[[-8.29  7.02]
 [ 7.19 -5.40]
 [ 1.27 -2.12]]
=>
[7.02 7.19]

[[ 7.62 -2.09 -8.08  3.31]
 [ 6.33  0.36 -2.51  2.32]
 [ 5.78  0.86 -0.10  2.06]
 [-7.19  2.16  7.46 -3.20]]
=>
[ 3.31 -2.51  0.86 -7.19]

[[-8.81  7.05]
 [ 5.73 -7.69]
 [ 6.55 -5.05]]
=>
[7.05 5.73]

[[ 5.64 -1.05 -0.47  3.61 -0.96]
 [-3.81 -0.71 -1.70  3.24 -5.38]
 [ 6.47 -0.82 -0.46  2.91  0.55]
 [ 2.43 -0.44 -0.34 -3.42  1.57]
 [ 4.70 -0.40 -0.12 -0.40  2.06]]
=>
[-0.96  3.24 -0.46 -0.44  4.70]

[[-1.51  5.53  1.88 -0.07]
 [ 4.34  1.24 -5.01 -2.31]
 [-4.31  7.75  0.56 -2.60]
 [ 3.90  5.50 -2.04  2.48]
 [-4.41  7.60 -0.61 -4.10]]
=>
[-0.07 -5.01  7.75  3.90]

[[ 3.47 -5.20  7.32 -5.42]
 [ 5.35 -7.97 -5.12 -2.13]
 [ 0.78  2.89  7.40 -3.68]
 [ 1.56  6.74  4.58 -5.26]
 [-4.77 -1.49 -6.89  6.24]]
=>
[-5.42 -5.12  2.89  1.56]

[[-2.47 -3.71]
 [-2.93  8.16]]
=>
[-3.71 -2.93]
---
[[-0.80  2.00 -5.21 -2.38 -2.09]
 [-0.22  1.89 -0.78 -1.20  0.61]
 [ 0.19  1.74  0.70 -0.67  1.41]
 [-1.45  1.59 -8.16 -3.04 -3.43]
 [ 0.92  2.67  6.11  0.64  4.38]]
=>
[-0.80  1.89  0.70 -3.04  4.38]

[[-5.47 -5.88  4.31]
 [-0.68 -0.52  7.09]
 [-0.82 -0.66 -0.67]
 [-1.81 -5.99  5.78]
 [-1.34  3.74 -3.58]]
=>
[-5.47 -0.52 -0.67]

[[-3.94 -1.04  1.65]
 [ 7.26  0.27 -3.25]
 [-8.65 -1.64  2.82]
 [ 1.13 -1.30 -1.30]
 [-2.14 -1.49  1.06]]
=>
[-3.94  0.27  2.82]

[[ 8.02 -1.50]
 [ 5.54 -1.04]
 [ 4.49 -0.84]
 [ 6.90 -1.29]]
=>
[ 8.02 -1.04]

[[-1.22 -6.51]
 [ 0.77  3.39]
 [-0.01  0.08]
 [ 0.70  3.40]
 [-0.24 -1.66]]
=>
[-1.22  3.39]

[[-4.75  0.83 -4.12  4.71  1.19]
 [ 3.19  0.19  2.84  3.61 -0.23]
 [-3.24  2.01 -2.76  7.38  1.82]]
=>
[-4.75  0.19 -2.76]
---
[[ 0.97  0.25 -7.98  0.15  4.64]
 [ 0.95  0.36 -1.08 -0.96  0.60]
 [ 1.10 -0.94  2.24  1.76 -2.59]
 [ 0.35  1.36  1.62 -2.46  1.11]]
=>
[[ 0.97  0.25]
 [ 0.95  0.36]
 [ 1.10 -0.94]]

[[ 1.62 -0.32 -3.20  0.73  7.29]
 [ 2.38 -1.95  2.69 -0.38  1.87]
 [-1.23 -0.45 -1.70  1.78  7.06]
 [-1.23  3.47 -0.82 -2.79 -7.27]
 [ 2.84 -0.84  0.27 -1.57 -3.12]]
=>
[[ 1.62 -0.32]
 [ 2.38 -1.95]
 [-1.23 -0.45]]

[[3.31 3.40 2.39 3.75]
 [4.58 5.63 3.09 2.83]
 [3.50 2.38 3.11 6.37]]
=>
[[3.31 3.40]
 [4.58 5.63]
 [3.50 2.38]]

[[ 3.11 -4.61]
 [ 2.33 -3.46]
 [-0.35 -6.94]
 [-0.75 -3.86]]
=>
[[ 3.11 -4.61]
 [ 2.33 -3.46]
 [-0.35 -6.94]]

[[-2.44  2.90 -0.62]
 [ 3.00  6.54 -6.42]
 [-6.64 -3.74  4.27]
 [ 6.47 -2.44  4.34]
 [ 5.61  2.05 -5.48]]
=>
[[-2.44  2.90]
 [ 3.00  6.54]
 [-6.64 -3.74]]

[[-0.26 -8.31 -3.68]
 [ 2.74 -3.09 -1.95]
 [-2.19  0.19 -5.60]]
=>
[[-0.26 -8.31]
 [ 2.74 -3.09]
 [-2.19  0.19]]

[[-5.40 -5.16]
 [-5.83  5.11]
 [-3.57 -6.79]
 [-4.60  2.04]]
=>
[[-5.40 -5.16]
 [-5.83  5.11]
 [-3.57 -6.79]]

[[ 0.88 -3.44 -6.66 -4.27]
 [-5.05  4.19 -7.50  0.85]
 [-5.98  7.61 -1.06  4.96]
 [-3.35  1.48 -8.72 -1.41]]
=>
[[ 0.88 -3.44]
 [-5.05  4.19]
 [-5.98  7.61]]
